Here is a tiny trained network, its code and every weight. The questions are about switching its units off for an input and a class, where a switched-off unit gives its printed mean instead of its output.

import numpy as np


def w(rows, s, z=0):
    codes = np.array(rows[::2]) - 128.0
    scale = np.full(codes.shape[1], s)
    scale[-1] = z or s
    return codes * scale


def f(y):
    return y / 2 * (1 + np.tanh(0.7978845608 * (y + 0.044715 * y**3)))


def log_softmax(a):
    a = a - a.max(-1, keepdims=True)
    return a - np.log(np.exp(a).sum(-1, keepdims=True))


def net(x, mask):
    res = np.array(x, float).reshape(1, 5) / 4 @ E
    y = f(res @ A[0][:, :-1].T + A[0][:, -1])
    res = res + np.where(mask, y, B[0][:, -1]) @ B[0][:, :-1]
    return log_softmax(res[-1] @ U[:, :-1].T + U[:, -1])


A, B = {}, {}
E = w([
[145,163,153,134,152,130,139,116,155,143,138],'x0',
[109,33,137,130,182,79,162,117,78,154,208],'x1',
[108,61,136,134,81,125,80,87,160,249,97],'x2',
[97,84,72,105,106,172,129,131,219,107,190],'x3',
[158,133,168,223,38,108,78,153,121,104,190],'x4',
],0.012)
A[0] = w([
[103,153,91,69,179,145,130,112,130,156,88,71],'N0',
[74,109,109,92,192,143,189,85,141,131,53,63],'N1',
[90,118,132,120,110,98,81,79,154,208,116,4],'N2',
[128,113,96,68,198,161,173,130,118,130,88,103],'N3',
[86,95,151,108,184,91,162,108,103,149,218,133],'N4',
[162,164,94,125,177,124,192,190,100,2,163,2],'N5',
[142,203,121,95,81,208,112,171,166,99,36,85],'N6',
[69,111,81,97,123,196,123,142,208,108,208,28],'N7',
[140,131,176,189,89,118,97,155,126,101,195,102],'N8',
[156,153,178,162,162,20,135,148,35,156,8,46],'N9',
[131,73,146,115,179,58,195,156,112,136,189,125],'N10',
],0.0095,0.0036)
B[0] = w([
[105,147,141,175,91,108,68,182,162,106,137,189],'N0',
[187,126,152,189,69,47,104,201,121,85,98,210],'N1',
[155,123,110,154,137,145,169,140,170,226,20,192],'N2',
[131,161,213,192,62,120,84,195,124,88,154,207],'N3',
[116,175,108,68,126,177,37,108,58,145,128,230],'N4',
[206,29,84,180,148,188,183,142,189,253,8,234],'N5',
[138,207,92,19,119,191,65,78,47,172,254,240],'N6',
[62,151,119,183,215,92,246,42,152,45,121,217],'N7',
[197,170,229,177,78,129,143,179,97,87,173,214],'N8',
[75,146,109,121,187,71,190,28,214,78,140,255],'N9',
[129,198,92,63,81,200,110,88,43,139,193,227],'N10',
],0.0088,0.012)
U = w([
[132,164,88,32,115,172,67,107,69,139,174,109],'0',
[154,141,201,186,66,108,90,205,130,51,138,138],'1',
[160,69,90,144,127,158,138,129,166,245,54,239],'2',
[70,141,105,127,188,105,180,56,161,18,130,5],'3',
],0.011,0.002)

Each question gives the input, the list of numbers given to net, and the class t.
The units are the neurons (one row each of A and B). Each row of codes is followed by its name. A weight is (code - 128) times the scale printed after its matrix; where a second scale follows, it is the last column's (A, B and U).
mask holds one flag per neuron, in row order. A switched-off neuron (its flag False) gives its mean, the last column of its row in B, instead of its output. The means were averaged over made-up inputs and are rounded, as every weight is.
A unit's drop is (log p(t) with every unit on - log p(t) with that unit switched off) / (log p(t) with every unit on - log p(t) with every unit switched off).
The circuit of an input: a set's keep is (log p(t) with only the set's units on - log p(t) with every unit switched off) / (log p(t) with every unit on - log p(t) with every unit switched off). Starting from all 11 units, units are removed one at a time, each time the one whose removal leaves the highest keep (on an exact tie, the one counted first), for as long as the keep stays at least 0.8.
units of the circuit, in order: the units of the circuit, biggest drop first
unit that matters most: the unit with the biggest drop
k most important neurons: the k neurons with the biggest drops, biggest first
drop of u: that unit's drop, to one decimal
input [2,3,0,6,4], class 3: unit that matters most : N7
input [2,-4,6,7,6], class 3: 2 most important neurons : N7; N5
input [-3,8,-6,-2,-2], class 0: 2 most important neurons : N10; N4
input [0,7,-4,6,7], class 0: 2 most important neurons : N10; N4
input [-1,1,-7,5,-7], class 1: 2 most important neurons : N3; N1
input [-3,-6,-7,0,6], class 2: 4 most important neurons : N5; N10; N4; N3
input [-8,4,-6,-1,-5], class 2: 3 most important neurons : N5; N6; N8
input [7,-8,8,-4,7], class 0: 2 most important neurons : N6; N5
input [-3,6,3,-5,-8], class 1: 4 most important neurons : N1; N3; N6; N0
input [-2,-7,-8,3,-6], class 2: 3 most important neurons : N5; N10; N4
input [7,-6,-7,2,-1], class 2: 3 most important neurons : N5; N10; N4
input [2,1,5,2,-5], class 1: 3 most important neurons : N5; N1; N3
input [1,-1,-3,-4,-1], class 3: 2 most important neurons : N9; N2
input [-4,-7,3,-7,5], class 0: unit that matters most : N6
input [5,7,-6,0,-6], class 0: 2 most important neurons : N10; N4
input [-2,4,-8,4,-8], class 1: 2 most important neurons : N3; N1
input [2,7,-6,-2,1], class 0: 3 most important neurons : N10; N4; N2
input [-4,6,-6,3,6], class 0: drop of N2 : 0.4
input [-7,-4,-8,6,-2], class 2: drop of N5 : 1.9
input [5,1,6,8,-5], class 3: drop of N7 : 2.5
input [-2,-2,-2,6,2], class 3: units of the circuit, in order : N7
input [-2,-5,2,-8,-6], class 3: drop of N8 : 0.1
